In the rows, 100 means zero.
Facts:
bagru {θ=b, σ=fulobrum, Λ=i}
bipitrir {θ=a, σ=zutor, Λ=h, η=gritek}
briplek {θ=a, σ=bufal, Λ=h}
brusten {θ=f, Λ=h}
bufal {θ=a, Λ=h}
bugri {θ=g, σ=mibun, Λ=h, η=bufal}
dabrim {θ=a, σ=pluvir, Λ=i, η=remok}
dipan {θ=a, σ=skilil, Λ=h, η=gripa}
drakun {θ=c, Λ=h, η=serane}
dridem {θ=b, σ=tifle, Λ=h, η=bugri}
drizak {θ=d, Λ=h, η=fota}
dube {θ=a, Λ=h, η=kludrum}
fadrik {θ=b, σ=remok, Λ=i}
fladra {θ=c, σ=briplek, Λ=i, η=drakun}
flator {θ=a, σ=skilam, Λ=i, η=fladra}
fletas {θ=g, σ=bagru, Λ=i, η=fadrik}
fonel {θ=d, σ=bipitrir, Λ=h}
fostim {θ=d, σ=drakun, Λ=i, η=tikluk}
fota {θ=e, σ=groben, Λ=h, η=klelok}
fulobrum {θ=a, Λ=h, η=sesibus}
griflin {θ=a, σ=plestil, Λ=h, η=mozo}
gripa {θ=a, Λ=h, η=plostu}
gritek {θ=e, σ=vagrin, Λ=i, η=flator}
groben {θ=a, σ=bugri, Λ=i, η=stoplek}
grolim {θ=b, Λ=i}
kibi {θ=a, Λ=h, η=dabrim}
kleflum {θ=b, Λ=h, η=ridebrum}
klelok {θ=e, σ=serane, Λ=i, η=dube}
kludrum {θ=d, σ=soplel, Λ=i, η=plestil}
lenan {θ=a, σ=plostu, Λ=i}
mibun {θ=a, σ=lenan, Λ=h, η=migre}
migre {θ=e, σ=sesibus, Λ=i, η=plabral}
mipun {θ=a, σ=stutrapu, Λ=h, η=kleflum}
mostok {θ=a, Λ=h}
mozo {θ=d, Λ=i, η=tritru}
nabe {θ=c, Λ=h, η=mibun}
neful {θ=a, σ=klelok, Λ=h, η=fulobrum}
netelek {θ=a, σ=fonel, Λ=h, η=mipun}
patas {θ=b, σ=flator, Λ=h, η=groben}
pesis {θ=c, Λ=h, η=lenan}
plabral {θ=d, σ=mozo, Λ=i, η=fostim}
pledram {θ=a, Λ=i, η=skilam}
plestil {θ=a, σ=patas, Λ=i}
plikol {θ=g, σ=fota, Λ=h, η=dipan}
plostu {θ=a, σ=kludrum, Λ=h, η=mostok}
pluvir {θ=g, σ=mipun, Λ=h, η=tipler}
poklan {θ=a, Λ=i, η=griflin}
ratek {θ=c, σ=nabe, Λ=h, η=poklan}
remok {θ=b, Λ=h, η=zutor}
reskis {θ=a, Λ=i}
ridebrum {θ=e, σ=fladra, Λ=i}
robrun {θ=g, σ=brusten, Λ=i, η=bipitrir}
serane {θ=a, Λ=i}
sesibus {θ=a, σ=dabrim, Λ=h, η=pledram}
skilam {θ=a, Λ=h, η=robrun}
skilil {θ=d, σ=kibi, Λ=h}
soplel {θ=b, σ=ridebrum, Λ=h}
stoplek {θ=a, Λ=h, η=ratek}
stutrapu {θ=a, σ=grolim, Λ=h, η=reskis}
tifle {θ=d, σ=dube, Λ=i, η=kibi}
tikluk {θ=b, Λ=h}
tipler {θ=a, Λ=h, η=neful}
tritru {θ=b, Λ=h, η=zeskis}
vagrin {θ=c, σ=dridem, Λ=h}
zeskis {θ=d, σ=tikluk, Λ=i, η=pesis}
zutor {θ=c, σ=poklan, Λ=h, η=dridem}

Known rows:
dube: 106 97 85 100 98 98 120 96 110 93 101 97 93 86 99 95 100 98 107 110 80
 101 94 100 98 90 107 93 100 97 93 96 97 101 98 109 94 90 105 101 102
 101 100 115 97 84 90 95 102 94 87 88 100 94 114 88 82 103 100 95 119 97
 88 95 92 100 116 95
dridem: 94 119 85 100 96 96 94 102 111 93 90 101 90 89 98 123 98 99 131 120 93
 98 113 93 112 96 112 100 119 108 91 100 98 116 113 96 87 87 109 91 95
 97 99 101 87 85 97 114 91 96 82 88 91 105 139 85 86 85 104 94 109 124
 113 109 94 108 96 96
fadrik: 106 99 124 102 96 98 103 109 103 110 103 108 92 100 103 129 98 101 96 94
 132 97 97 97 100 129 95 95 104 95 104 95 106 100 108 102 120 105 105
 105 101 94 98 105 98 130 95 114 94 127 89 109 95 121 91 105 124 78 105
 100 84 95 102 96 98 98 95 100
plabral: 107 93 90 97 102 111 101 95 95 109 116 95 90 95 96 102 99 99 89 98 118
 108 118 114 92 100 96 97 99 80 100 94 99 95 110 99 107 98 99 103 102
 110 98 115 119 130 114 108 96 128 90 90 91 105 94 98 126 105 84 109 89
 97 84 90 89 97 105 97
tikluk: 95 94 92 110 100 97 91 96 129 94 92 108 94 87 102 98 100 99 108 108 104
 98 110 97 101 90 106 101 109 89 92 98 99 96 102 98 111 97 103 87 100
 109 103 100 100 95 94 145 99 105 102 95 95 112 115 86 117 93 93 97 120
 100 116 98 93 99 96 99
reskis: 122 105 119 98 100 100 100 104 90 107 114 99 89 135 98 121 102 100 90 96
 131 93 99 98 84 129 91 97 90 102 119 96 100 95 90 101 119 109 95 95 100
 96 99 122 95 115 103 89 94 117 96 109 101 96 93 105 123 86 100 93 87 98
 87 103 103 96 97 92
gripa: 94 93 91 96 100 96 100 103 85 94 97 97 135 115 96 101 99 97 94 96 93 94
 97 110 97 88 97 101 90 105 91 101 98 99 95 105 97 111 118 89 102 97 102
 132 100 93 93 89 99 90 105 86 124 95 101 86 86 103 113 94 118 107 104
 98 110 100 94 97
plestil: 125 97 102 96 118 101 131 95 89 104 109 96 90 97 95 97 103 99 91 104 85
 96 93 97 119 121 101 96 93 81 91 94 98 98 115 120 110 92 95 134 103 97
 102 86 99 110 115 92 96 97 92 83 102 100 92 119 102 103 90 99 84 96 87
 97 91 102 105 97
dipan: 95 94 99 101 98 103 95 103 86 104 93 96 145 119 99 94 98 102 101 99 83
 92 95 130 96 88 102 103 90 108 92 113 96 96 90 106 110 111 108 85 98 96
 101 145 95 93 96 95 98 92 101 90 128 95 98 84 82 113 114 96 107 112 107
 96 114 103 95 99
fostim: 106 94 95 99 101 113 98 94 95 107 114 97 90 100 98 107 100 98 89 94 118
 107 116 116 92 100 96 94 101 80 94 94 100 95 108 95 105 98 97 101 100
 107 100 114 119 131 116 111 95 128 89 88 95 104 92 102 122 103 84 109
 88 95 84 94 89 96 108 92
griflin: 95 93 85 103 97 98 90 95 107 96 77 99 93 85 111 90 98 101 92 101 85 102
 89 93 123 98 96 130 97 93 95 98 98 119 112 101 97 97 97 96 102 99 97 80
 92 88 96 132 97 92 116 109 94 106 108 89 107 93 111 96 123 94 115 98
 104 106 96 98
tifle: 120 140 103 99 105 107 98 101 86 101 105 97 93 143 96 130 100 99 90 102
 126 95 120 93 92 104 101 97 96 100 106 97 96 94 94 93 93 94 106 100 99
 101 100 126 95 109 107 84 99 95 84 99 95 92 93 94 109 94 103 96 85 110
 88 102 98 101 98 96
vagrin: 101 108 87 99 100 98 93 96 105 97 99 97 100 97 95 103 97 97 106 103 105
 93 104 94 86 92 107 98 96 116 105 98 98 95 93 97 94 98 112 86 98 98 98
 131 92 89 92 98 103 93 101 90 99 92 109 87 87 102 111 95 116 105 103
 109 99 100 97 99
serane: 96 105 107 98 103 96 96 119 107 111 131 105 90 102 98 117 98 114 93 92
 105 106 98 86 106 133 93 95 98 78 115 93 105 104 121 96 121 101 108 94
 100 95 99 99 91 120 98 113 109 104 98 113 94 119 91 135 119 97 107 125
 88 96 111 99 103 102 96 101
skilil: 96 98 105 107 94 108 89 99 88 99 94 98 125 106 102 95 98 102 108 102 88
 95 100 113 90 96 98 102 94 108 96 115 100 95 91 102 107 106 97 85 98 97
 98 124 88 88 95 98 100 92 111 90 119 95 93 86 86 115 103 96 96 105 104
 99 107 98 95 96
lenan: 100 94 113 97 94 94 92 114 95 104 84 98 88 102 115 96 108 106 90 94 112
 100 100 101 93 118 104 96 95 88 96 94 102 98 122 106 103 95 95 138 105
 97 103 84 106 112 115 108 93 106 86 118 95 94 91 118 140 80 124 103 86
 95 94 95 113 98 97 95
mibun: 94 94 80 100 95 98 99 97 109 97 99 100 96 88 98 79 97 96 107 100 85 104
 116 130 92 91 106 96 99 84 90 109 102 93 95 95 90 91 94 90 101 100 98
 97 117 90 106 109 95 93 101 91 99 92 104 86 95 116 95 93 92 97 89 100
 92 100 98 95
gritek: 104 124 100 100 109 98 91 113 102 99 99 109 93 97 104 118 98 107 100 95
 118 99 97 91 102 122 102 95 122 92 116 95 100 105 114 95 113 88 124 89
 104 96 98 107 104 124 92 120 110 94 93 97 93 105 93 110 118 81 107 118
 85 97 111 96 94 112 103 109
skilam: 97 98 87 98 115 100 98 96 90 94 101 100 134 101 101 82 98 103 104 100 84
 92 92 89 118 107 99 110 105 122 126 105 100 107 93 97 97 96 101 90 99
 97 99 92 90 90 93 98 123 95 123 107 100 97 93 87 107 129 91 97 105 99
 100 104 94 111 96 100
flator: 114 111 85 99 121 99 108 98 82 99 105 98 90 100 97 97 103 101 89 95 88
 101 92 110 122 136 93 92 114 78 124 94 102 98 115 105 107 96 93 96 97
 99 100 91 108 102 111 108 106 95 112 98 95 111 91 130 115 108 86 123 84
 95 87 99 89 112 110 115
mostok: 96 97 89 99 96 96 97 97 86 95 99 97 133 113 96 97 99 99 95 96 92 95 95
 109 99 87 99 103 88 105 89 101 100 98 91 104 99 107 114 89 97 98 102
 130 100 93 97 91 102 94 102 88 123 91 104 88 87 103 112 97 124 110 100
 99 106 104 98 95
fota: 98 96 107 97 97 97 104 98 107 94 96 100 113 91 108 89 98 101 93 111 88
 97 98 96 90 100 106 96 91 97 96 111 101 103 96 111 94 92 98 92 102 98
 101 96 94 92 100 84 102 96 102 95 116 91 100 89 96 109 120 98 98 100
 104 101 95 99 97 99
grolim: 105 101 104 99 103 104 103 103 90 117 107 100 86 99 97 110 101 96 86 94
 122 99 106 102 94 88 98 98 95 92 89 94 106 92 105 99 109 88 99 104 99
 100 103 95 108 125 100 98 94 110 85 92 95 93 93 136 100 93 86 102 86 92
 85 94 97 93 111 109
drizak: 98 96 95 100 99 101 126 95 106 94 105 98 93 88 103 89 98 96 100 107 83
 100 91 101 105 91 97 96 98 90 91 98 102 101 90 114 94 93 97 104 102 104
 100 94 99 88 93 90 99 95 98 88 107 95 100 97 80 107 90 92 111 98 86 94
 91 95 103 97

Rows, some named above:
97 96 85 99 100 98 116 97 85 102 103 97 95 91 98 82 104 95 96 95 84 93
 95 134 105 89 105 103 90 95 89 105 107 93 98 110 88 99 100 90 99 98 98
 111 131 89 101 86 94 93 99 86 116 94 109 108 84 102 111 95 107 102 88
 93 96 100 103 97 -> plostu
95 106 107 100 103 96 95 115 103 113 128 105 89 103 99 118 98 112 97 95
 103 105 99 86 107 132 93 97 102 81 121 95 104 104 118 97 121 102 109 95
 98 100 102 97 92 120 96 113 107 104 98 116 96 116 90 136 120 92 105 126
 89 99 103 97 105 101 97 102 -> serane
97 92 99 96 94 100 103 105 116 94 134 96 135 101 93 91 99 99 111 108 87
 100 104 90 107 102 95 96 92 127 114 102 97 100 92 95 91 87 104 87 98 97
 100 98 92 95 93 86 126 91 94 107 103 94 88 92 89 141 98 98 107 96 96 97
 110 102 96 98 -> neful
107 99 125 100 96 97 99 111 102 109 103 109 93 97 101 132 97 103 91 98
 130 95 97 96 101 126 93 93 108 93 108 96 106 102 109 99 123 106 102 106
 98 97 100 101 99 126 94 112 95 129 87 107 93 122 89 109 123 79 104 98
 89 94 98 95 98 94 98 97 -> fadrik
98 92 108 105 98 110 91 97 90 96 92 99 122 106 96 96 100 101 108 101 85
 95 100 116 88 93 100 101 93 111 90 117 95 95 95 103 107 106 97 86 103
 98 99 124 91 88 94 91 101 91 109 97 117 94 93 89 84 115 103 93 97 104
 99 102 105 101 95 97 -> skilil
94 93 110 97 93 95 90 111 98 105 85 97 92 98 115 96 108 103 86 93 108 99
 104 98 95 117 103 97 95 86 92 96 105 96 121 101 104 95 94 138 106 96 99
 83 101 115 114 108 96 105 84 116 95 98 94 121 140 79 125 100 83 96 86
 95 112 97 97 98 -> lenan
97 107 109 96 101 99 99 113 106 114 129 105 91 99 94 120 100 111 96 92
 111 108 100 88 109 135 96 100 106 79 114 95 104 104 117 97 127 94 112
 94 100 100 98 97 91 120 97 109 106 105 102 113 94 117 91 139 119 96 103
 124 86 93 106 93 102 103 96 105 -> serane
94 103 95 100 97 97 98 96 106 97 83 104 98 93 107 105 101 105 119 112 85
 97 112 106 113 95 105 101 103 99 88 112 99 113 101 100 90 91 99 96 99
 95 103 81 94 93 92 92 99 93 90 108 93 111 126 88 100 89 115 95 93 120
 117 101 92 98 99 97 -> bugri
94 101 112 120 99 99 94 99 87 100 82 109 95 92 100 109 99 108 132 120 83
 91 106 110 109 97 102 102 113 104 89 115 100 111 101 103 102 104 95 99
 101 103 98 92 89 89 96 113 96 92 92 99 98 107 113 85 82 95 101 97 98
 119 117 104 99 103 97 102 -> kibi
109 99 124 104 100 97 98 112 98 108 105 110 92 101 99 130 96 103 90 97
 134 96 95 99 99 128 95 95 104 93 105 95 107 101 110 99 120 105 99 103
 99 102 99 104 98 130 96 115 94 128 90 109 94 117 91 108 124 81 105 99
 85 95 98 96 101 99 95 97 -> fadrik
97 100 80 98 104 114 92 95 87 94 86 99 106 104 100 87 98 98 89 97 86 95
 91 87 111 95 95 108 90 106 98 110 100 102 92 102 96 99 95 92 98 97 101
 100 91 90 96 98 95 94 136 119 94 95 93 88 101 127 107 94 106 100 112 99
 100 104 95 98 -> patas
97 94 83 107 98 100 89 101 105 94 77 100 91 87 112 87 95 98 92 101 88
 100 88 87 124 93 95 128 100 93 95 98 98 118 110 100 93 93 94 99 99 96
 99 82 88 88 95 132 94 91 117 111 94 103 108 88 104 93 105 95 124 96 112
 93 105 106 94 96 -> griflin
97 96 111 98 95 97 90 110 95 103 84 97 89 97 112 97 112 106 89 92 110 99
 101 100 93 116 102 98 92 87 91 96 102 94 125 100 106 98 93 138 103 104
 100 81 103 111 111 102 94 105 84 121 97 101 93 120 142 77 122 103 81 96
 86 98 111 101 97 100 -> lenan
96 92 86 98 96 99 114 96 97 94 105 99 93 84 97 82 100 98 100 97 83 96 92
 112 99 92 106 101 97 101 98 105 99 94 96 100 91 96 95 97 96 102 99 98
 115 86 94 96 97 94 103 102 104 95 102 103 81 103 98 99 99 98 78 106 94
 103 100 101 -> soplel
113 109 136 98 106 101 100 95 92 119 118 98 98 142 97 92 112 97 89 94
 120 94 100 94 81 110 135 92 99 107 115 93 98 96 93 96 94 122 97 130 96
 99 98 96 95 88 108 84 98 115 106 117 111 97 92 106 120 94 131 103 84 94
 90 103 106 96 101 94 -> ridebrum
93 122 85 98 96 97 95 98 109 96 87 101 91 88 103 120 97 99 133 118 97
 100 111 91 111 94 110 99 119 105 90 98 99 115 112 97 93 88 109 94 99 97
 98 98 90 87 96 115 94 95 86 93 94 107 141 85 89 84 107 94 117 122 113
 105 96 109 99 94 -> dridem
95 95 98 105 95 99 96 99 118 96 94 106 90 88 107 104 97 96 98 106 94 98
 96 95 107 95 101 104 108 98 90 96 98 113 98 100 99 96 102 96 98 104 99
 94 94 90 95 118 99 97 99 102 96 108 112 86 91 90 103 97 121 101 117 97
 100 103 95 99 -> brusten
94 97 92 101 99 98 101 96 118 117 110 97 97 85 99 89 101 95 96 95 89 99
 107 102 94 92 126 106 113 111 94 105 98 102 91 96 92 93 98 91 100 112
 99 88 96 87 92 100 98 93 110 85 105 91 95 100 80 107 104 97 108 95 93
 117 97 94 121 108 -> mipun
93 97 98 106 98 94 95 99 118 96 92 108 88 84 112 103 99 96 102 108 97 96
 94 97 108 95 102 109 108 99 94 98 97 111 96 96 99 98 106 92 100 102 101
 96 95 91 96 116 94 95 102 102 99 110 111 85 96 86 109 94 121 102 114 98
 99 98 94 99 -> brusten
103 100 101 97 100 102 102 101 90 115 108 98 88 93 96 114 102 97 90 95
 123 95 102 100 95 92 96 99 98 93 94 96 105 94 103 98 107 90 95 102 101
 101 103 94 107 125 101 96 95 110 86 93 97 91 93 138 102 91 87 99 84 95
 89 101 97 97 113 111 -> grolim
95 94 88 99 98 97 94 100 87 96 94 97 145 105 95 92 101 98 95 97 84 92
 100 117 98 90 102 98 95 104 89 111 95 96 93 106 93 98 105 92 98 96 103
 121 108 100 101 87 94 92 103 90 114 96 101 88 91 110 123 97 106 110 104
 101 103 99 97 96 -> plikol
98 98 144 99 101 98 120 104 117 115 135 103 95 90 98 117 98 114 91 114
 95 103 97 86 104 122 98 93 91 82 91 92 97 105 119 99 124 91 119 139 102
 97 103 88 92 131 100 95 100 109 84 100 101 101 94 131 108 97 114 104 87
 97 111 101 111 94 99 98 -> klelok
104 98 83 99 97 98 121 96 114 97 101 100 93 90 101 97 98 98 108 113 85
 100 93 101 101 92 106 94 103 98 96 95 95 101 96 107 94 95 106 102 100
 100 98 112 96 89 93 96 99 93 90 87 101 93 112 89 80 102 98 93 119 96 90
 95 96 105 115 97 -> dube
95 103 105 103 95 98 102 93 102 97 91 102 89 93 98 106 100 98 121 119 90
 96 97 89 105 90 114 104 107 102 94 104 98 104 104 95 96 112 96 114 98
 101 109 83 89 86 96 109 97 92 85 123 96 103 125 87 88 86 99 98 100 117
 98 106 96 103 95 103 -> bufal
110 96 125 102 95 96 98 110 104 108 103 111 89 101 103 129 99 103 88 94
 133 93 98 94 105 128 93 94 102 88 104 94 107 100 108 100 121 108 103
 103 101 98 100 101 96 126 97 113 94 128 90 111 96 119 92 109 126 77 102
 95 85 93 102 93 100 98 96 99 -> fadrik
128 103 101 101 113 102 126 97 84 107 112 97 92 92 97 97 105 100 90 105
 88 96 93 100 120 121 98 93 94 84 99 96 96 95 117 121 110 95 99 138 105
 100 102 89 98 107 122 93 99 99 90 89 104 99 93 118 104 102 92 98 88 95
 86 93 88 99 108 99 -> plestil
111 106 86 98 99 98 107 93 82 101 113 99 91 102 102 92 103 100 92 96 103
 93 91 107 94 112 100 93 104 84 128 94 108 93 103 100 107 114 95 106 101
 98 100 101 131 90 104 100 102 101 101 110 95 98 94 138 97 95 86 137 87
 94 82 103 91 101 112 113 -> fladra
102 117 100 98 99 99 107 101 90 115 103 95 91 102 97 125 104 98 88 94
 112 97 120 104 103 86 98 96 98 85 87 94 102 94 104 100 95 89 96 112 97
 101 99 87 98 120 101 86 92 108 80 104 93 97 92 133 99 92 83 96 87 98 91
 103 96 96 107 115 -> dabrim

